Questions about the row below.
1) Which number is the entry just left of the largest entry?
2) Which number is the 3rd entry?
3) Which number is the first entry from the right?
4) Which number is the 5th entry?
array([6957, 9224, 4346, 1215, 5194, 6782, 6598, 3721])
1) 6957
2) 4346
3) 3721
4) 5194

m =
[[ 0.673  0.938 -0.956  0.822  1.607  1.683  0.943  1.837  2.042 -0.810
  -0.370]
 [ 0.483  0.225  2.093  0.346 -0.445 -0.505  0.122 -0.573 -1.031  1.879
   1.469]
 [ 0.625  0.938 -0.956  0.822  1.607  1.683  0.943  1.837  2.042 -0.810
  -0.370]
 [ 0.198  1.080  0.264  1.299 -1.215  0.370  0.943  0.933 -1.031 -0.137
   1.469]
 [ 0.436  1.223 -0.956  1.458  0.325  1.464  1.178  2.138  1.120 -1.146
   0.182]
 [ 0.530 -0.061  2.093  0.028  0.068 -0.505  0.005 -0.874 -0.416  2.215
   1.285]
 [ 0.246  1.508 -0.651  1.616 -0.958  1.027  1.295  1.837 -0.416 -1.146
   0.918]
 [ 0.910  0.082  0.874 -0.131  2.377  0.808  0.240  0.030  2.042  1.207
  -0.370]
 [ 0.673 -0.203  2.093 -0.290  0.581 -0.505  0.005 -1.175 -0.109  2.215
   0.918]
 [ 0.625  0.225  1.179  0.187  0.838  0.370  0.240  0.030  0.813  1.207
   0.550]
 [ 0.341  1.223 -0.651  1.458 -0.189  1.246  1.178  1.837  0.198 -0.810
   0.734]
 [ 0.483  1.080 -0.346  1.140  0.325  1.246  1.061  1.536  0.813 -0.810
   0.366]
 [ 0.293  1.508 -0.956  1.616 -0.189  1.464  1.295  2.138  0.506 -1.482
   0.366]
 [ 0.530 -0.061  2.093  0.028  0.068 -0.505  0.122 -0.874 -0.416  2.215
   1.285]
 [ 0.341  0.367  1.788  0.504 -0.958 -0.724  0.240 -0.573 -1.646  1.543
   1.837]
 [ 0.767  0.652 -0.651  0.663  2.121  1.683  0.826  1.536  2.657 -0.473
  -0.738]]
The 1st entry in reading order: 0.673
The entry just right of -0.290 -> 0.581
The third smallest entry -> -1.215
The entry just left of -0.473 -> 2.657
Which number is the entry just left of the largest entry?
Answer: 1.536
Which number is the third entry in reading order?
Answer: -0.956
The 5th entry in reading order: 1.607
The entry just right of the largest entry: -0.473
Which number is the entry just right of -1.175?
Answer: -0.109
The 4th entry in reading order: 0.822
The second entry in reading order: 0.938
The entry just left of 2.377 -> -0.131

Questions about the matrix below. Counting starts at 1.
1) What is the entry directly below the smallest entry?
2) What is the entry directly above 775?
3) What is the entry at row 1, column 2?
4) What is the top-right entry?
5) What is the bottom-right entry?
6) What is the entry just left of 545?
7) What is the entry in the top-left corner?
8) What is the entry just left of 618?
[[722 463 132 926 629 819 432 635 540 678 181 618 529 654 403 502]
 [442 705 255 794 461 643 504 530 545 680 354 512 387 468 122 588]
 [813 633 601 567 922 410 775 571 452 405 876 543 931 625 481 589]]
1) 481
2) 504
3) 463
4) 502
5) 589
6) 530
7) 722
8) 181

Read these off the row that follows.
1) Read off the last entry.
2) Read off the entry just left of 3.56.
3) Read off the third entry.
4) Read off the 3rd largest entry.
5) Read off the entry just left of 2.83.
6) Read off the entry just left of the smallest entry.
[ 3.40 -2.05  6.35  0.09 -5.19  3.56 -0.68 -3.02  2.83]
1) 2.83
2) -5.19
3) 6.35
4) 3.40
5) -3.02
6) 0.09
